Below are the code and all the weights of a small trained network. Each question names an input and a class and asks about switching units off, where a switched-off unit gives its printed mean instead of its output.

import numpy as np


def w(rows, s, z=0):
    codes = np.array(rows[::2]) - 128.0
    scale = np.full(codes.shape[1], s)
    scale[-1] = z or s
    return codes * scale


def f(y):
    return y / 2 * (1 + np.tanh(0.7978845608 * (y + 0.044715 * y**3)))


def log_softmax(a):
    a = a - a.max(-1, keepdims=True)
    return a - np.log(np.exp(a).sum(-1, keepdims=True))


def net(x, mask):
    res = np.array(x, float).reshape(1, 7) / 4 @ E
    y = f(res @ A[0][:, :-1].T + A[0][:, -1])
    res = res + np.where(mask, y, B[0][:, -1]) @ B[0][:, :-1]
    return log_softmax(res[-1] @ U[:, :-1].T + U[:, -1])


A, B = {}, {}
E = w([
[126,115,163,121,102,136,108,161,131,89,135,145],'x0',
[98,115,77,234,197,51,67,157,133,106,139,172],'x1',
[65,93,162,62,139,40,202,114,173,90,82,127],'x2',
[182,179,95,66,113,87,57,106,220,75,129,123],'x3',
[123,146,58,199,41,114,143,199,185,173,88,97],'x4',
[110,180,103,174,86,113,164,67,62,1,144,32],'x5',
[75,154,223,158,118,196,74,8,177,174,101,113],'x6',
],0.0077)
A[0] = w([
[127,155,146,74,89,202,114,153,120,148,170,73,185],'n0',
[116,131,152,211,99,162,213,179,102,179,11,127,148],'n1',
[63,118,143,98,110,93,151,136,152,105,92,138,70],'n2',
[114,110,137,181,171,89,59,127,138,126,141,160,161],'n3',
[119,104,84,186,192,127,69,53,187,89,80,165,254],'n4',
[119,147,61,122,84,197,157,41,143,139,54,157,226],'n5',
[85,87,160,119,183,166,106,103,64,68,185,178,106],'n6',
[135,105,122,204,35,113,158,51,118,73,141,128,63],'n7',
[58,152,171,174,111,154,70,107,168,122,69,149,121],'n8',
[96,134,143,117,68,180,111,31,133,166,80,124,152],'n9',
[162,111,132,88,137,93,137,218,121,160,138,144,73],'n10',
[80,125,177,83,125,57,167,123,145,75,40,128,101],'n11',
[76,142,124,200,122,63,86,155,126,150,122,130,117],'n12',
[106,110,120,144,40,85,83,151,145,164,95,83,73],'n13',
[107,160,84,153,51,152,169,147,180,162,125,123,87],'n14',
[213,167,94,141,133,158,70,137,54,159,142,125,76],'n15',
[114,74,116,89,170,144,92,71,97,107,185,138,59],'n16',
[156,143,36,123,159,149,151,186,80,57,117,128,173],'n17',
[128,129,142,90,198,116,114,54,94,116,151,158,79],'n18',
[104,90,119,106,172,181,118,150,194,150,84,176,61],'n19',
[124,103,161,119,150,166,95,169,166,180,188,184,72],'n20',
[64,128,113,131,113,84,56,55,58,42,170,26,116],'n21',
[147,162,138,83,221,162,155,104,110,128,135,137,177],'n22',
[156,130,189,52,227,140,64,135,86,94,171,122,96],'n23',
[167,165,124,135,116,198,22,179,141,172,190,95,155],'n24',
[120,137,130,228,79,104,129,170,187,146,79,116,115],'n25',
[39,67,159,120,120,143,177,180,83,145,165,131,119],'n26',
[128,150,130,225,194,74,118,148,141,101,187,158,161],'n27',
[173,160,95,100,103,110,105,90,181,77,126,181,79],'n28',
[129,127,69,154,30,146,133,108,149,136,48,173,118],'n29',
[58,91,162,62,134,104,158,160,202,134,132,122,125],'n30',
[58,132,156,131,151,50,121,137,126,117,82,118,97],'n31',
[170,144,82,77,204,135,171,186,152,193,134,178,142],'n32',
[141,156,162,39,120,183,196,113,156,201,113,35,137],'n33',
[109,160,169,177,153,200,134,87,161,86,31,163,111],'n34',
[73,170,149,165,136,187,105,78,182,142,94,171,93],'n35',
[35,84,150,155,155,159,139,124,2,173,132,153,185],'n36',
[172,65,131,114,133,102,96,88,142,203,124,210,96],'n37',
[109,172,115,126,113,107,158,143,91,64,172,76,138],'n38',
[114,112,90,131,108,116,143,104,85,96,164,48,82],'n39',
[187,129,120,63,133,141,167,188,137,116,158,73,143],'n40',
[162,128,117,131,213,108,160,60,78,186,128,95,186],'n41',
[79,128,91,87,153,70,154,103,145,167,63,82,215],'n42',
[180,162,90,90,181,135,90,109,208,112,74,88,172],'n43',
[81,142,155,84,168,177,82,147,142,114,105,74,147],'n44',
[142,168,157,173,150,129,170,118,141,73,181,100,45],'n45',
[182,167,152,75,89,130,179,167,85,141,99,129,135],'n46',
[56,105,110,77,172,97,185,144,185,115,96,108,68],'n47',
],0.0083,0.0051)
B[0] = w([
[220,96,132,138,134,123,130,127,172,117,90,112,196],'n0',
[75,191,168,110,75,70,90,186,104,102,131,62,217],'n1',
[166,169,126,225,146,190,90,128,84,139,202,97,155],'n2',
[194,78,169,128,97,110,173,88,216,114,144,58,198],'n3',
[198,95,158,128,106,47,97,113,140,66,91,91,247],'n4',
[158,80,122,109,139,93,92,179,140,122,124,159,207],'n5',
[58,132,120,59,97,109,92,122,146,133,185,61,188],'n6',
[88,167,142,102,81,143,218,52,164,219,94,145,189],'n7',
[55,78,90,147,172,128,139,140,70,59,97,167,202],'n8',
[93,85,117,161,205,109,37,152,102,125,98,160,226],'n9',
[53,113,106,148,159,118,166,135,105,153,130,170,167],'n10',
[177,181,115,193,124,208,52,74,53,112,146,129,202],'n11',
[133,125,134,145,152,143,96,130,190,85,125,59,185],'n12',
[59,173,74,39,112,142,173,164,204,114,238,110,157],'n13',
[70,114,74,47,136,147,184,148,139,79,223,83,171],'n14',
[173,182,187,230,151,211,115,94,33,122,192,159,183],'n15',
[80,150,92,56,160,191,124,150,126,120,202,146,156],'n16',
[93,92,114,136,128,121,126,114,93,65,119,187,223],'n17',
[91,106,104,42,106,169,141,138,142,130,233,90,175],'n18',
[27,164,96,140,98,141,183,31,172,189,80,127,162],'n19',
[127,153,95,169,95,130,217,45,171,176,88,147,171],'n20',
[105,124,124,112,42,131,194,95,169,214,78,174,255],'n21',
[96,110,97,87,42,156,144,173,184,92,133,60,180],'n22',
[73,101,56,51,95,131,126,165,145,148,199,128,194],'n23',
[174,151,159,161,67,186,82,133,73,137,149,130,211],'n24',
[97,94,92,60,97,122,148,103,127,90,199,105,195],'n25',
[108,187,167,116,158,128,98,178,112,119,103,146,179],'n26',
[224,69,174,78,165,200,179,146,199,84,46,50,221],'n27',
[49,254,200,181,184,57,116,159,131,145,116,134,170],'n28',
[80,103,58,35,132,141,125,126,104,103,192,23,169],'n29',
[156,140,189,164,58,194,128,60,53,145,113,96,183],'n30',
[228,121,156,127,154,173,113,107,112,175,189,75,171],'n31',
[109,116,82,159,110,131,150,129,107,159,62,175,197],'n32',
[204,111,150,102,188,101,158,162,176,123,99,45,222],'n33',
[127,86,42,198,200,124,126,118,77,105,87,214,189],'n34',
[98,107,48,168,184,190,177,170,69,34,111,224,196],'n35',
[159,200,204,150,112,36,69,188,164,107,109,117,230],'n36',
[100,162,86,158,74,119,155,133,191,242,109,146,178],'n37',
[114,101,123,106,123,88,155,58,98,191,66,161,206],'n38',
[111,156,137,134,146,131,201,81,142,147,59,158,182],'n39',
[135,94,109,148,224,76,61,142,134,107,78,138,180],'n40',
[98,108,163,80,60,107,75,179,85,128,150,160,183],'n41',
[238,107,113,114,37,197,92,160,44,80,181,155,201],'n42',
[45,239,208,126,86,83,64,192,110,107,61,160,197],'n43',
[99,90,106,59,168,134,147,205,116,107,64,97,160],'n44',
[90,164,108,140,159,163,204,93,148,214,118,127,153],'n45',
[173,53,183,59,198,159,143,150,176,140,114,154,173],'n46',
[136,166,129,231,140,193,118,79,67,125,176,146,174],'n47',
],0.0052,0.0096)
U = w([
[52,115,41,32,101,160,139,152,154,133,251,71,92],'0',
[93,142,76,131,94,150,230,64,158,250,54,165,78],'1',
[224,171,110,179,109,255,91,95,52,143,193,129,93],'2',
[156,67,109,87,50,96,89,161,109,122,83,138,254],'3',
[91,247,168,94,130,32,73,203,134,113,84,132,87],'4',
[99,30,29,124,245,121,149,152,74,82,84,210,105],'5',
[225,54,131,94,210,146,157,129,208,131,90,43,103],'6',
],0.009,0.0089)

Each question gives the input, the list of numbers given to net, and the class t.
The units are the neurons (one row each of A and B). Each row of codes is followed by its name. A weight is (code - 128) times the scale printed after its matrix; where a second scale follows, it is the last column's (A, B and U).
mask holds one flag per neuron, in row order. A switched-off neuron (its flag False) gives its mean, the last column of its row in B, instead of its output. The means were averaged over made-up inputs and are rounded, as every weight is.
A unit's drop is (log p(t) with every unit on - log p(t) with that unit switched off) / (log p(t) with every unit on - log p(t) with every unit switched off).
The circuit of an input: a set's keep is (log p(t) with only the set's units on - log p(t) with every unit switched off) / (log p(t) with every unit on - log p(t) with every unit switched off). Starting from the 12 units with the biggest drops (on a tie, the unit counted first), units are removed one at a time, each time the one whose removal leaves the highest keep (on an exact tie, the one counted first), for as long as the keep stays at least 0.8.
units of the circuit, in order: the units of the circuit, biggest drop first
unit that matters most: the unit with the biggest drop
top k neurons: the k neurons with the biggest drops, biggest first
input [-5,3,3,6,-7,6,-7], class 0: unit that matters most => n18
input [-3,1,-5,-6,6,6,-2], class 0: units of the circuit, in order => [n14 n25]
input [2,1,-5,-6,2,-6,-6], class 1: units of the circuit, in order => [n20 n37]
input [-5,-8,8,-3,4,1,6], class 2: top 2 neurons => [n11 n42]
input [3,8,6,1,8,8,3], class 0: units of the circuit, in order => [n25 n13]
input [1,-7,-5,-4,-5,2,3], class 6: units of the circuit, in order => [n33 n0]
input [5,-1,-1,6,-2,7,6], class 1: units of the circuit, in order => [n21 n7]
input [1,-3,6,-7,3,-1,7], class 4: top 2 neurons => [n1 n36]
input [0,0,7,6,-7,0,8], class 5: top 2 neurons => [n34 n35]
input [6,-7,6,6,-5,5,-8], class 5: units of the circuit, in order => [n40 n17]
input [-2,-6,-1,6,0,-2,-6], class 4: units of the circuit, in order => [n43 n28]
input [4,-6,5,-6,4,-5,5], class 4: top 3 neurons => [n1 n26 n36]
input [3,-8,5,-3,-4,7,-5], class 6: top 3 neurons => [n33 n46 n40]
input [-1,7,7,-6,-7,-8,2], class 1: units of the circuit, in order => [n37]
input [3,-5,5,-2,0,1,1], class 2: units of the circuit, in order => [n11 n30 n2]
input [6,1,-4,-3,-6,-5,-3], class 0: units of the circuit, in order => [n23 n6]
input [1,-5,4,4,-6,5,-7], class 5: top 2 neurons => [n40 n17]
input [1,-7,-2,-8,-1,-8,-6], class 1: top 2 neurons => [n20 n32]
input [7,-7,-6,-7,-8,2,6], class 0: top 2 neurons => [n6 n23]
input [1,8,8,4,5,-8,1], class 1: unit that matters most => n19
input [0,-1,-2,-2,-5,-2,6], class 5: top 3 neurons => [n35 n34 n9]
input [0,-5,2,-4,-4,4,8], class 5: top 3 neurons => [n34 n9 n35]
input [4,-6,6,4,7,3,-8], class 5: top 2 neurons => [n40 n17]
input [-3,-2,5,-7,-1,-3,5], class 4: top 3 neurons => [n36 n1 n26]
